Below is a small trained network, with its code and all its weights. Each question gives an input and a target symbol and asks what happens when units are switched off, that is, made to give their printed mean instead of their output.

import numpy as np


def w(rows, s, z=0):
    codes = np.array(rows[::2]) - 128.0
    scale = np.full(codes.shape[1], s)
    scale[-1] = z or s
    return codes * scale


def f(y):
    return np.maximum(y, 0)


def softmax(a):
    e = np.exp(a - a.max(-1, keepdims=True))
    return e / e.sum(-1, keepdims=True)


def log_softmax(a):
    a = a - a.max(-1, keepdims=True)
    return a - np.log(np.exp(a).sum(-1, keepdims=True))


def net(x, mask):
    ids = ['βγηλξπτω'.index(c) for c in x.split()]
    T = len(ids)
    res = E[ids] + P[:T]
    q, k, v = (res @ M[0].T for M in (Q, K, V))
    z = softmax(np.where(np.tri(T) > 0, q @ k.T / 3**0.5, -1e9)) @ v
    res = res + np.where(mask[0], z, O[0][:, -1]) @ O[0][:, :-1]
    y = f(res @ A[0][:, :-1].T + A[0][:, -1])
    res = res + np.where(mask[1:9], y, B[0][:, -1]) @ B[0][:, :-1]
    return log_softmax(res[-1] @ U[:, :-1].T + U[:, -1])


Q, K, V, O, A, B = {}, {}, {}, {}, {}, {}
E = w([
[123,183,93,96,190],'β',
[82,156,152,222,157],'γ',
[96,191,128,37,94],'η',
[92,116,161,102,100],'λ',
[145,2,163,98,114],'ξ',
[87,105,162,109,94],'π',
[167,160,150,181,137],'τ',
[137,154,141,101,120],'ω',
],0.022)
P = w([
[142,91,97,165,70],'0',
[98,233,1,171,152],'1',
[148,80,193,69,116],'2',
[138,151,88,150,79],'3',
[143,144,210,66,128],'4',
[154,157,50,166,150],'5',
[98,155,185,77,163],'6',
[147,138,81,163,122],'7',
[111,137,195,52,171],'8',
[185,137,84,134,118],'9',
[94,119,186,79,200],'10',
[159,155,69,165,144],'11',
[135,81,219,86,201],'12',
[144,181,69,103,95],'13',
],0.0078)
Q[0] = w([
[155,107,1,183,95],'h0',
[108,127,65,95,105],'h0',
[58,129,223,55,149],'h0',
],0.007)
K[0] = w([
[70,119,54,41,45],'h0',
[110,33,170,86,151],'h0',
[177,176,255,248,172],'h0',
],0.0056)
V[0] = w([
[76,224,127,149,190],'h0',
[255,169,20,45,88],'h0',
[214,153,163,193,130],'h0',
],0.0098)
O[0] = w([
[138,47,87,11,140,125],'h0',
[199,212,172,86,112,3],'h0',
[168,60,156,67,241,77],'h0',
],0.011,0.0041)
A[0] = w([
[74,123,120,96,124,231],'n0',
[127,52,130,149,164,200],'n1',
[148,185,120,150,207,148],'n2',
[202,102,7,207,129,241],'n3',
[174,120,197,200,146,224],'n4',
[163,168,138,74,175,254],'n5',
[149,177,1,127,124,135],'n6',
[80,122,188,120,156,58],'n7',
],0.0097,0.0026)
B[0] = w([
[175,68,176,97,188,254],'n0',
[116,206,108,1,148,238],'n1',
[147,164,100,124,73,163],'n2',
[60,99,197,113,114,172],'n3',
[91,208,124,65,191,181],'n4',
[190,86,110,128,104,201],'n5',
[121,22,183,157,102,198],'n6',
[131,88,119,172,128,186],'n7',
],0.0078,0.0071)
U = w([
[160,145,15,99,44,158],'β',
[86,141,34,120,207,112],'γ',
[96,199,144,44,1,44],'η',
[148,71,186,179,115,3],'λ',
[84,169,215,114,101,44],'ξ',
[79,63,207,167,42,206],'π',
[218,160,237,132,239,233],'τ',
[161,165,117,117,103,115],'ω',
],0.007,0.0034)

Each question gives the input, a string of symbols that net reads in full, and the target symbol t.
The units are the heads (3 rows each of Q, K, V and O) and the neurons (one row each of A and B). Each row of codes is followed by its name. A weight is (code - 128) times the scale printed after its matrix; where a second scale follows, it is the last column's (O, A, B and U).
mask holds one flag per unit, heads first, then neurons. A switched-off unit (its flag False) gives its mean, the last column of its rows in O or B, instead of its output. The means were averaged over made-up inputs and are rounded, as every weight is.
A unit's drop is (log p(t) with every unit on - log p(t) with that unit switched off) / (log p(t) with every unit on - log p(t) with every unit switched off).
The circuit of an input: a set's keep is (log p(t) with only the set's units on - log p(t) with every unit switched off) / (log p(t) with every unit on - log p(t) with every unit switched off). Starting from all 9 units, units are removed one at a time, each time the one whose removal leaves the highest keep (on an exact tie, the one counted first), for as long as the keep stays at least 0.8.
circuit, biggest first: the units of the circuit, biggest drop first
most important unit: the unit with the biggest drop
k most important neurons: the k neurons with the biggest drops, biggest first
drop of u: that unit's drop, to one decimal
input ξ π π π π η γ π π β λ, target γ: circuit, biggest first => (h0; n1)
input β π β π η ξ η π η γ π π τ τ, target π: most important unit => n6
input β π π π π ξ η η, target π: 3 most important neurons => (n6; n1; n4)
input π π π π π η π π π η, target π: circuit, biggest first => (n6; h0; n1)
input π γ π τ, target π: circuit, biggest first => (n3; h0)
input γ η ξ β τ π η, target τ: circuit, biggest first => (h0; n0)
input π η γ π η τ η η π η ξ η ξ, target τ: circuit, biggest first => (h0; n1)
input π τ π τ π β, target π: circuit, biggest first => (n6; n3; h0)
input ξ ξ λ ξ ξ π π γ, target ξ: circuit, biggest first => (n4; h0; n3)
input β ω η π π β π ω π η π π γ, target γ: drop of h0 => 0.3
input τ γ τ π ω π β τ η γ λ, target τ: drop of n0 => 0.3
input τ π ω, target τ: drop of n0 => -0.1
